Below are the code and all the weights of a small trained network. Each question names an input and a class and asks about switching units off, where a switched-off unit gives its printed mean instead of its output.

import numpy as np


def w(rows, s, z=0):
    codes = np.array(rows[::2]) - 128.0
    scale = np.full(codes.shape[1], s)
    scale[-1] = z or s
    return codes * scale


def f(y):
    return np.maximum(y, 0)


def log_softmax(a):
    a = a - a.max(-1, keepdims=True)
    return a - np.log(np.exp(a).sum(-1, keepdims=True))


def net(x, mask):
    res = np.array(x, float).reshape(1, 5) / 4 @ E
    y = f(res @ A[0][:, :-1].T + A[0][:, -1])
    res = res + np.where(mask, y, B[0][:, -1]) @ B[0][:, :-1]
    return log_softmax(res[-1] @ U[:, :-1].T + U[:, -1])


A, B = {}, {}
E = w([
[91,117,200,170,149,84,158,65,139],'x0',
[117,112,121,134,124,138,126,126,127],'x1',
[99,122,110,85,99,61,99,103,53],'x2',
[136,125,186,162,132,99,10,150,167],'x3',
[114,88,187,97,196,188,140,172,16],'x4',
],0.012)
A[0] = w([
[103,106,191,161,170,84,153,74,131,92],'N0',
[106,89,187,99,219,168,124,180,49,87],'N1',
[152,126,155,172,189,206,171,176,203,104],'N2',
[112,94,116,71,114,76,110,108,77,85],'N3',
[120,123,180,183,135,125,1,148,128,3],'N4',
[97,127,164,161,138,109,205,85,109,97],'N5',
[164,139,75,88,114,166,91,197,106,79],'N6',
[86,131,128,87,110,68,106,130,89,59],'N7',
[85,128,178,173,165,102,113,88,126,122],'N8',
[144,134,172,151,131,112,45,147,135,117],'N9',
],0.0091,0.0031)
B[0] = w([
[106,111,122,69,188,146,77,177,164,199],'N0',
[102,162,96,170,36,9,149,103,255,248],'N1',
[200,84,223,181,108,124,80,60,47,226],'N2',
[190,104,186,177,118,144,109,95,77,182],'N3',
[76,195,64,124,103,209,222,91,67,208],'N4',
[93,146,95,60,175,168,107,179,138,192],'N5',
[117,116,79,68,202,168,66,201,171,187],'N6',
[195,83,214,179,135,126,91,76,82,172],'N7',
[109,122,117,93,187,167,94,167,159,191],'N8',
[96,160,71,136,112,186,203,137,102,193],'N9',
],0.0076,0.012)
U = w([
[109,159,116,165,56,46,115,118,232,129],'0',
[101,153,105,110,140,180,245,127,66,253],'1',
[117,125,125,70,211,153,36,179,159,47],'2',
[187,102,187,181,125,130,69,94,65,34],'3',
],0.013,0.0028)

Each question gives the input, the list of numbers given to net, and the class t.
The units are the neurons (one row each of A and B). Each row of codes is followed by its name. A weight is (code - 128) times the scale printed after its matrix; where a second scale follows, it is the last column's (A, B and U).
mask holds one flag per neuron, in row order. A switched-off neuron (its flag False) gives its mean, the last column of its row in B, instead of its output. The means were averaged over made-up inputs and are rounded, as every weight is.
A unit's drop is (log p(t) with every unit on - log p(t) with that unit switched off) / (log p(t) with every unit on - log p(t) with every unit switched off).
The circuit of an input: a set's keep is (log p(t) with only the set's units on - log p(t) with every unit switched off) / (log p(t) with every unit on - log p(t) with every unit switched off). Starting from all 10 units, units are removed one at a time, each time the one whose removal leaves the highest keep (on an exact tie, the one counted first), for as long as the keep stays at least 0.8.
circuit, biggest first: the units of the circuit, biggest drop first
most important unit: the unit with the biggest drop
top k neurons: the k neurons with the biggest drops, biggest first
drop of u: that unit's drop, to one decimal
input [-6,0,6,4,-3], class 2: circuit, biggest first : [N1]
input [8,3,-8,5,3], class 2: top 3 neurons : [N0; N8; N5]
input [8,-7,6,-4,3], class 2: top 2 neurons : [N5; N0]
input [3,-8,-5,-6,6], class 0: top 2 neurons : [N1; N4]
input [4,1,-1,7,3], class 1: top 2 neurons : [N4; N9]
input [7,6,-7,6,1], class 2: top 2 neurons : [N0; N8]
input [-8,4,-2,-5,-6], class 2: top 2 neurons : [N1; N6]
input [7,-7,-7,-4,3], class 2: circuit, biggest first : [N0; N4]
input [2,-1,-6,7,-6], class 1: circuit, biggest first : [N4; N1]
input [1,2,6,-2,-4], class 3: circuit, biggest first : [N1; N7]
input [-8,-6,0,-7,1], class 2: top 2 neurons : [N6; N4]
input [-4,-7,1,4,3], class 1: circuit, biggest first : [N4; N9]
input [-4,-1,6,3,-4], class 3: top 3 neurons : [N1; N7; N3]
input [-4,4,1,-2,-2], class 2: circuit, biggest first : [N1; N4]
input [-7,-1,0,2,-5], class 2: top 2 neurons : [N1; N6]
input [-3,-5,8,5,-2], class 3: top 3 neurons : [N7; N3; N1]
input [7,-5,-5,0,-4], class 2: circuit, biggest first : [N1; N0]
input [2,-1,0,6,1], class 1: circuit, biggest first : [N4]
input [-2,5,2,3,2], class 1: top 3 neurons : [N2; N4; N0]
input [0,1,-8,-7,2], class 3: top 2 neurons : [N2; N4]
input [4,-5,8,-5,5], class 3: top 2 neurons : [N3; N7]
input [-1,-3,7,-5,6], class 3: most important unit : N3
input [-6,-1,-7,5,1], class 3: drop of N2 : 1.5
input [6,8,0,8,1], class 1: drop of N4 : 0.8
input [-7,8,-8,-5,6], class 3: drop of N5 : 0.1
